Below is a small trained network, with its code and all its weights. Each question gives an input and a target symbol and asks what happens when units are switched off, that is, made to give their printed mean instead of their output.

import numpy as np


def w(rows, s, z=0):
    codes = np.array(rows[::2]) - 128.0
    scale = np.full(codes.shape[1], s)
    scale[-1] = z or s
    return codes * scale


def norm(h):
    return h / np.sqrt((h * h).mean(-1, keepdims=True) + 1e-5)


def f(y):
    return y / 2 * (1 + np.tanh(0.7978845608 * (y + 0.044715 * y**3)))


def softmax(a):
    e = np.exp(a - a.max(-1, keepdims=True))
    return e / e.sum(-1, keepdims=True)


def log_softmax(a):
    a = a - a.max(-1, keepdims=True)
    return a - np.log(np.exp(a).sum(-1, keepdims=True))


def net(x, mask):
    ids = ['Φαβδζηλμπστψ'.index(c) for c in x.split()]
    T = len(ids)
    res = E[ids] + P[:T]
    u = 0
    for l in range(2):
        q, k, v = (norm(res) @ M[l].T for M in (Q, K, V))
        z = softmax(np.where(np.tri(T) > 0, q @ k.T / 3**0.5, -1e9)) @ v
        res = res + np.where(mask[u], z, O[l][:, -1]) @ O[l][:, :-1]
        u += 1
        y = f(norm(res) @ A[l][:, :-1].T + A[l][:, -1])
        res = res + np.where(mask[u : u + 12], y, B[l][:, -1]) @ B[l][:, :-1]
        u += 12
    return log_softmax(norm(res)[-1] @ U[:, :-1].T + U[:, -1])


Q, K, V, O, A, B = {}, {}, {}, {}, {}, {}
E = w([
[210,171,120,161,124],'Φ',
[222,115,171,151,204],'α',
[106,112,89,64,85],'β',
[149,4,174,156,176],'δ',
[117,137,48,101,115],'ζ',
[185,196,132,113,154],'η',
[184,123,145,72,180],'λ',
[109,76,122,192,100],'μ',
[100,28,140,179,103],'π',
[182,118,146,73,177],'σ',
[122,141,127,78,71],'τ',
[146,88,132,205,103],'ψ',
],0.012)
P = w([
[2,165,169,122,215],'0',
[237,53,125,107,129],'1',
[240,65,122,119,115],'2',
[222,80,125,124,109],'3',
[227,88,115,130,94],'4',
[201,105,113,131,86],'5',
[196,113,113,135,82],'6',
[180,120,110,145,83],'7',
[167,124,112,148,70],'8',
[147,130,117,173,73],'9',
[143,138,113,176,52],'10',
[142,139,111,170,65],'11',
],0.0054)
Q[0] = w([
[246,78,57,165,96],'0.h0',
[200,93,101,131,85],'0.h0',
[4,174,90,101,224],'0.h0',
],0.03)
K[0] = w([
[119,159,13,113,14],'0.h0',
[70,128,81,126,32],'0.h0',
[167,72,178,149,252],'0.h0',
],0.019)
V[0] = w([
[123,127,228,72,54],'0.h0',
[120,116,27,148,200],'0.h0',
[91,120,8,79,98],'0.h0',
],0.013)
O[0] = w([
[149,121,205,49,13,154],'0.h0',
[134,115,19,192,204,124],'0.h0',
[206,2,5,79,150,246],'0.h0',
],0.0081,0.011)
A[0] = w([
[81,64,105,107,112,67],'0.n0',
[81,150,89,126,131,163],'0.n1',
[157,157,98,194,130,185],'0.n2',
[6,115,126,62,159,161],'0.n3',
[148,113,51,113,130,112],'0.n4',
[131,89,213,120,227,1],'0.n5',
[188,124,94,133,86,57],'0.n6',
[197,221,134,108,177,87],'0.n7',
[104,39,129,163,124,148],'0.n8',
[118,172,135,118,79,131],'0.n9',
[71,58,164,220,94,62],'0.n10',
[182,160,147,204,95,111],'0.n11',
],0.018,0.0057)
B[0] = w([
[136,172,177,153,151,182],'0.n0',
[117,139,105,168,104,125],'0.n1',
[188,144,130,166,115,200],'0.n2',
[78,174,66,133,101,128],'0.n3',
[182,91,103,76,212,254],'0.n4',
[128,107,214,140,254,161],'0.n5',
[141,105,191,67,110,211],'0.n6',
[141,189,28,94,142,167],'0.n7',
[160,141,98,70,140,244],'0.n8',
[158,102,85,137,151,142],'0.n9',
[87,11,73,172,130,193],'0.n10',
[170,136,193,176,135,193],'0.n11',
],0.026,0.0086)
Q[1] = w([
[193,99,108,118,118],'1.h0',
[3,178,124,147,107],'1.h0',
[100,141,147,125,109],'1.h0',
],0.048)
K[1] = w([
[78,187,130,127,124],'1.h0',
[252,72,163,95,113],'1.h0',
[160,110,102,128,161],'1.h0',
],0.038)
V[1] = w([
[111,124,113,5,95],'1.h0',
[111,30,107,145,82],'1.h0',
[56,102,176,104,212],'1.h0',
],0.024)
O[1] = w([
[41,150,30,65,107,7],'1.h0',
[102,1,107,160,88,119],'1.h0',
[63,94,183,120,214,181],'1.h0',
],0.019,0.017)
A[1] = w([
[50,190,162,249,92,207],'1.n0',
[72,145,27,70,129,51],'1.n1',
[66,108,147,107,160,119],'1.n2',
[158,135,44,211,219,130],'1.n3',
[129,138,63,130,61,18],'1.n4',
[161,215,189,149,170,207],'1.n5',
[60,156,131,100,178,126],'1.n6',
[138,45,166,204,123,155],'1.n7',
[108,133,79,119,68,1],'1.n8',
[120,61,86,163,116,104],'1.n9',
[168,188,77,157,113,136],'1.n10',
[156,118,121,110,56,209],'1.n11',
],0.019,0.0057)
B[1] = w([
[255,61,144,83,152,146],'1.n0',
[194,104,235,135,114,164],'1.n1',
[127,133,114,94,104,143],'1.n2',
[85,134,89,186,120,203],'1.n3',
[72,173,175,152,102,136],'1.n4',
[62,137,100,142,82,234],'1.n5',
[123,122,134,75,118,141],'1.n6',
[72,174,113,124,87,247],'1.n7',
[71,162,177,150,119,135],'1.n8',
[131,148,116,71,117,162],'1.n9',
[116,112,133,76,110,148],'1.n10',
[138,112,77,111,118,157],'1.n11',
],0.04,0.014)
U = w([
[232,212,116,157,75,4],'Φ',
[151,208,220,185,196,165],'α',
[198,103,194,20,170,242],'β',
[33,40,204,147,204,93],'δ',
[198,91,27,126,229,185],'ζ',
[134,224,37,102,81,95],'η',
[61,179,108,95,165,167],'λ',
[103,87,71,134,80,36],'μ',
[24,57,55,100,99,93],'π',
[67,171,114,96,162,141],'σ',
[89,151,194,58,3,184],'τ',
[191,40,185,226,77,87],'ψ',
],0.0079,0.0021)

Each question gives the input, a string of symbols that net reads in full, and the target symbol t.
The units are the heads (3 rows each of Q, K, V and O) and the neurons (one row each of A and B). Each row of codes is followed by its name. A weight is (code - 128) times the scale printed after its matrix; where a second scale follows, it is the last column's (O, A, B and U).
mask holds one flag per unit, layer by layer, with each layer's heads first. A switched-off unit (its flag False) gives its mean, the last column of its rows in O or B, instead of its output. The means were averaged over made-up inputs and are rounded, as every weight is.
A unit's drop is (log p(t) with every unit on - log p(t) with that unit switched off) / (log p(t) with every unit on - log p(t) with every unit switched off).
The circuit of an input: a set's keep is (log p(t) with only the set's units on - log p(t) with every unit switched off) / (log p(t) with every unit on - log p(t) with every unit switched off). Starting from the 12 units with the biggest drops (on a tie, the unit counted first), units are removed one at a time, each time the one whose removal leaves the highest keep (on an exact tie, the one counted first), for as long as the keep stays at least 0.8.
circuit, biggest first: the units of the circuit, biggest drop first
unit that matters most: the unit with the biggest drop
top k neurons: the k neurons with the biggest drops, biggest first
top k neurons in layer l: the k neurons of layer l with the biggest drops, biggest first
input μ τ μ δ, target τ: top 2 neurons in layer 1 : [1.n7; 1.n3]
input δ ψ α α ψ λ π σ β λ δ, target β: top 3 neurons in layer 1 : [1.n3; 1.n5; 1.n2]
input λ μ ψ ψ α α σ α π β, target β: unit that matters most : 1.n7
input α ψ β α δ δ δ π η, target α: top 2 neurons in layer 0 : [0.n8; 0.n5]
input η π α σ, target η: circuit, biggest first : [0.h0; 0.n7]
input α π β δ ψ δ, target α: circuit, biggest first : [0.h0; 1.h0]
input β ψ σ ψ λ η η ψ δ Φ α τ, target β: top 3 neurons : [1.n1; 1.n5; 1.n7]
input α μ β α, target α: top 2 neurons : [0.n5; 1.n5]
input α ζ α π, target ζ: top 2 neurons : [0.n4; 1.n7]
input π η α σ ψ δ α ψ α Φ δ δ, target π: top 3 neurons : [0.n10; 0.n3; 1.n7]
input ψ ψ π λ ψ Φ β, target ψ: top 2 neurons in layer 0 : [0.n3; 0.n5]
input δ α ψ σ α π Φ μ ψ η ψ, target δ: top 2 neurons : [0.n3; 0.n5]
input λ τ δ, target τ: top 3 neurons : [1.n5; 0.n4; 0.n7]
input α λ η σ η ζ ψ α λ η, target ζ: unit that matters most : 0.h0
input ζ ζ β λ α Φ, target β: top 2 neurons in layer 1 : [1.n3; 1.n5]
input α α ψ δ α ψ π β π ψ ψ, target α: top 2 neurons in layer 0 : [0.n5; 0.n0]
input β α δ τ α ζ α ψ η ψ λ τ, target β: top 4 neurons : [1.n1; 0.n3; 1.n5; 1.n7]
input π τ α, target τ: top 2 neurons in layer 1 : [1.n7; 1.n3]
input β β τ ψ Φ τ μ α δ α Φ Φ, target β: top 2 neurons : [1.n1; 1.n5]
input δ τ Φ ζ Φ ψ β η β δ σ α, target δ: unit that matters most : 1.h0
input τ ψ π, target τ: top 2 neurons in layer 0 : [0.n4; 0.n10]
input ζ δ ψ ψ β Φ ζ σ τ π ζ μ, target ζ: top 2 neurons in layer 0 : [0.n9; 0.n4]
input ψ ζ α ψ ψ δ, target ζ: top 2 neurons in layer 0 : [0.n4; 0.n8]
input δ π δ α δ α, target δ: top 2 neurons : [0.n5; 0.n10]
input σ η ψ π λ ψ α λ η π, target π: top 3 neurons in layer 0 : [0.n10; 0.n2; 0.n7]
input ψ η ζ π α, target ζ: top 2 neurons in layer 1 : [1.n1; 1.n5]
input ψ Φ δ β α β, target ψ: unit that matters most : 0.h0
input β δ Φ π δ ζ ψ ψ η, target ζ: top 2 neurons : [0.n4; 1.n3]
input Φ β μ Φ ζ ψ δ Φ ψ ψ α δ, target ζ: top 2 neurons : [1.n7; 0.n4]
